[9.17 9.17 3.59 9.17 3.59] = B
[ 1.68  8.18 -4.79 -4.74 -4.79] = S
[-4.75 -4.75 -2.14 -4.75 -2.14] = R
[ 0.06 -5.42  9.16 -2.15  9.16] = J
[ 0.46 -4.49 -2.63 -1.64  9.30] = L
[ 1.93  8.19 -5.81 -2.43  5.81] = E
all B: [9.17] => 1 2 4
all R: [-4.75] => 1 2 4
all J: [-2.15] => 4
all J: [9.16] => 3 5
all S: [8.18] => 2
all R: [-2.14] => 3 5
all E: [8.19] => 2

[-0.88  2.12  5.12  0.00  0.49 -0.59  1.13  1.15  2.40  0.76 -5.20 -8.91
 -0.90  1.48 -8.48 -0.20  0.38  2.37  2.28  1.44 -5.60 -2.34 -0.70 -4.19
 -5.52 -0.62  0.43  2.99  4.07 -2.74  2.73 -0.21 -1.42  1.58] -> W
[ 3.23  0.04 -8.03  0.13  3.02 -4.22  0.16  3.23  0.39  2.56  0.79  4.75
 -0.22 -2.14  2.46  6.46 -0.53 -1.11  1.07  2.94  5.54  0.79  0.04 -1.85
  0.85  2.60  3.00 -0.39 -2.42  5.83 -7.19 -2.44 -2.40 -1.69] -> X
[-5.18  2.54  3.38 -4.91  2.18  0.94 -7.24  2.83  1.47 -0.66 -2.77 -5.25
  0.46  2.27  1.21 -0.11 -1.49 -4.24 -4.07 -0.55 -4.18  3.25  2.93 -3.17
 -3.90 -3.19 -0.99 -2.78  0.55 -6.99  1.86  2.02  0.89  5.08] -> G
[ 2.85  1.35 -2.44 -1.53  3.63 -2.74  4.64  1.68  2.00  0.11 -3.46 -1.00
 -2.84  0.68 -9.14  4.65 -0.54  0.56  4.23  2.28 -0.26  0.58 -1.68 -4.62
 -3.44  2.73  4.99  0.12  2.33 -1.01 -5.11 -3.66 -2.80  0.23] -> Q
[-2.43 -0.94 -3.55 -5.85  1.53 -2.67 -4.90  2.30  2.71  1.41  1.48  3.58
  4.80 -3.67  7.33  2.38 -2.74 -1.46 -6.03  1.76  3.27  6.49 -1.67 -0.12
 -2.04 -1.34 -1.90  1.62 -1.01 -4.26  0.53 -0.37 -0.57 -5.20] -> U
[-5.27  1.23  1.79 -6.36  2.01 -0.20 -7.51  2.76  2.00 -0.80 -0.20 -2.12
  2.97  0.14  0.05  0.17 -2.63 -4.02 -5.84 -0.63 -1.80  5.07  2.85 -0.20
 -3.83 -3.34 -1.98 -1.81 -0.20 -7.48  2.35  2.23  0.97 -4.02] -> P
[ 2.85  1.35  0.11  1.55  3.63 -2.74  4.64 -1.68  2.00  0.11 -3.46 -1.00
 -2.80  0.68 -9.14  4.65 -0.54  0.11  4.23  2.28 -0.26 -4.38 -1.68 -4.62
 -3.44  2.73  4.99  0.12 -1.00  5.77 -1.00 -3.66 -2.80  0.23] -> H
all H: [-1.68] => 8 23
all H: [-1.00] => 12 29 31
all X: [0.04] => 2 23
all P: [-0.20] => 6 11 24 29

[-0.56  0.42 -1.52 -0.06  1.35  0.20  8.50  2.50  0.25  0.26  3.44] = Z
[-2.52  1.76 -1.81  0.29  0.62 -2.16  0.63 -2.76 -0.46 -2.02  3.42] = V
[ 0.95  0.42 -1.52 -0.06  1.35  0.20  8.50  2.50  0.25  5.93 -1.05] = D
[-0.56  0.42 -1.52 -0.06  1.35  0.20  0.26  2.50  0.25  5.93 -9.58] = T
[ 0.25  0.25  0.25 -0.06  1.35  1.35  1.35  2.50  0.25  5.93  0.25] = N
all N: [0.25] => 1 2 3 9 11
all T: [0.26] => 7

